Below is a small trained network, with its code and all its weights. Each question gives an input and a class and asks what happens when units are switched off, that is, made to give their printed mean instead of their output.

import numpy as np


def w(rows, s, z=0):
    codes = np.array(rows[::2]) - 128.0
    scale = np.full(codes.shape[1], s)
    scale[-1] = z or s
    return codes * scale


def f(y):
    return np.maximum(y, 0)


def log_softmax(a):
    a = a - a.max(-1, keepdims=True)
    return a - np.log(np.exp(a).sum(-1, keepdims=True))


def net(x, mask):
    res = np.array(x, float).reshape(1, 7) / 4 @ E
    y = f(res @ A[0][:, :-1].T + A[0][:, -1])
    res = res + np.where(mask, y, B[0][:, -1]) @ B[0][:, :-1]
    return log_softmax(res[-1] @ U[:, :-1].T + U[:, -1])


A, B = {}, {}
E = w([
[177,103,52,159,114,87,215,92,212,230],'x0',
[83,131,105,164,158,125,159,104,134,196],'x1',
[216,178,77,97,40,213,89,151,2,112],'x2',
[123,83,27,215,91,34,113,63,124,127],'x3',
[8,176,199,116,17,190,240,24,82,186],'x4',
[166,98,86,30,152,19,194,160,3,155],'x5',
[64,6,100,155,183,135,117,86,130,31],'x6',
],0.0083)
A[0] = w([
[126,166,184,159,115,200,151,131,189,90,222],'neuron 0',
[122,165,165,101,138,118,171,142,146,203,223],'neuron 1',
[143,143,58,99,114,119,70,202,87,91,160],'neuron 2',
[42,182,163,138,114,171,135,79,71,115,138],'neuron 3',
[57,144,128,112,91,159,150,82,80,97,185],'neuron 4',
[146,198,169,49,136,144,137,253,101,134,182],'neuron 5',
[130,150,131,169,123,143,43,140,112,101,39],'neuron 6',
[221,90,48,113,110,120,148,121,74,135,171],'neuron 7',
[174,120,122,225,161,177,80,149,254,75,196],'neuron 8',
[130,46,101,123,215,80,121,173,178,65,177],'neuron 9',
[190,89,49,103,107,124,76,188,72,59,230],'neuron 10',
[113,189,235,107,140,126,138,179,110,121,61],'neuron 11',
[109,122,171,77,158,98,151,144,155,66,152],'neuron 12',
[196,119,92,142,93,128,77,199,32,123,148],'neuron 13',
[171,39,155,140,155,80,124,162,156,87,141],'neuron 14',
[67,130,166,175,73,157,195,80,117,101,181],'neuron 15',
[158,131,101,178,144,186,134,78,173,198,252],'neuron 16',
[203,169,131,161,143,168,105,158,140,101,168],'neuron 17',
[153,132,113,228,95,154,50,195,86,93,232],'neuron 18',
[189,122,49,51,120,154,109,123,79,119,100],'neuron 19',
[107,82,92,128,170,56,98,136,138,91,127],'neuron 20',
[57,118,177,157,124,182,138,62,99,76,127],'neuron 21',
[176,187,228,15,115,169,144,113,60,152,253],'neuron 22',
[93,86,134,165,150,79,120,95,174,129,180],'neuron 23',
],0.0098,0.0038)
B[0] = w([
[109,113,134,75,75,162,22,181,188,188,210],'neuron 0',
[103,171,112,140,108,108,219,190,156,197,198],'neuron 1',
[192,169,175,80,186,139,126,70,93,67,201],'neuron 2',
[62,93,149,127,49,211,117,134,137,112,199],'neuron 3',
[92,15,154,135,48,167,162,133,107,84,187],'neuron 4',
[156,219,210,153,196,111,189,184,106,163,233],'neuron 5',
[48,170,209,81,126,120,85,72,152,97,164],'neuron 6',
[218,86,90,110,77,78,194,104,61,121,203],'neuron 7',
[120,154,41,41,172,108,4,149,208,166,234],'neuron 8',
[115,107,154,231,254,54,135,187,171,36,224],'neuron 9',
[228,154,119,48,120,101,115,49,62,24,233],'neuron 10',
[115,182,207,164,127,115,113,210,156,132,191],'neuron 11',
[103,97,160,186,167,116,87,178,131,142,172],'neuron 12',
[180,235,151,8,72,113,179,56,57,22,214],'neuron 13',
[125,112,92,170,239,57,102,145,107,38,191],'neuron 14',
[62,35,78,114,77,204,166,108,185,104,203],'neuron 15',
[136,103,45,59,71,80,117,137,143,212,200],'neuron 16',
[186,169,106,78,114,127,90,114,161,175,187],'neuron 17',
[145,209,205,67,112,154,64,26,151,88,201],'neuron 18',
[214,103,119,118,46,146,189,123,82,63,193],'neuron 19',
[94,140,70,212,217,67,140,80,114,82,191],'neuron 20',
[49,49,155,148,73,160,102,85,210,47,195],'neuron 21',
[105,133,175,177,81,207,182,244,58,165,251],'neuron 22',
[105,116,111,164,181,49,92,115,191,103,192],'neuron 23',
],0.0072,0.018)
U = w([
[120,218,146,104,133,179,54,64,131,82,3],'0',
[110,112,55,199,100,72,206,67,148,222,213],'1',
[221,142,121,97,84,160,161,97,34,56,108],'2',
[123,188,207,161,108,201,150,254,92,172,19],'3',
[143,142,67,104,118,168,50,181,207,178,40],'4',
[100,81,125,220,235,65,105,132,168,40,196],'5',
[34,32,140,179,41,229,114,112,140,66,100],'6',
],0.0098,0.0038)

Each question gives the input, the list of numbers given to net, and the class t.
The units are the neurons (one row each of A and B). Each row of codes is followed by its name. A weight is (code - 128) times the scale printed after its matrix; where a second scale follows, it is the last column's (A, B and U).
mask holds one flag per neuron, in row order. A switched-off neuron (its flag False) gives its mean, the last column of its row in B, instead of its output. The means were averaged over made-up inputs and are rounded, as every weight is.
A unit's drop is (log p(t) with every unit on - log p(t) with that unit switched off) / (log p(t) with every unit on - log p(t) with every unit switched off).
The circuit of an input: a set's keep is (log p(t) with only the set's units on - log p(t) with every unit switched off) / (log p(t) with every unit on - log p(t) with every unit switched off). Starting from the 12 units with the biggest drops (on a tie, the unit counted first), units are removed one at a time, each time the one whose removal leaves the highest keep (on an exact tie, the one counted first), for as long as the keep stays at least 0.8.
circuit, biggest first: the units of the circuit, biggest drop first
most important unit: the unit with the biggest drop
k most important neurons: the k neurons with the biggest drops, biggest first
drop of u: that unit's drop, to one decimal
input [-5,3,4,4,-6,-2,2], class 0: most important unit -> neuron 18
input [4,3,4,-2,-5,-6,2], class 4: 2 most important neurons -> (neuron 8; neuron 16)
input [-2,0,-2,-1,-6,0,-5], class 0: circuit, biggest first -> (neuron 18; neuron 7)
input [-1,1,-2,0,2,-5,-7], class 4: circuit, biggest first -> (neuron 0; neuron 13)
input [-2,-7,-2,1,3,4,4], class 6: circuit, biggest first -> (neuron 5; neuron 2)
input [7,1,-5,-7,0,-3,-6], class 4: 2 most important neurons -> (neuron 16; neuron 0)
input [6,-1,-8,-5,4,-5,6], class 6: 2 most important neurons -> (neuron 21; neuron 15)
input [-5,1,2,5,8,4,-7], class 6: 2 most important neurons -> (neuron 4; neuron 15)
input [-5,6,7,0,7,5,-2], class 3: 3 most important neurons -> (neuron 22; neuron 5; neuron 11)
input [-5,3,-3,-8,-3,-5,-2], class 3: 2 most important neurons -> (neuron 5; neuron 11)
input [2,6,-1,4,-4,-7,-1], class 4: drop of neuron 8 -> 0.2
input [5,0,2,-6,0,-3,-1], class 3: drop of neuron 19 -> -0.1
input [-2,2,-7,6,0,-3,-6], class 4: drop of neuron 14 -> 0.2
input [8,5,-2,-8,5,-8,-3], class 4: circuit, biggest first -> (neuron 16)
input [-2,1,3,-3,5,1,0], class 6: drop of neuron 15 -> 0.1
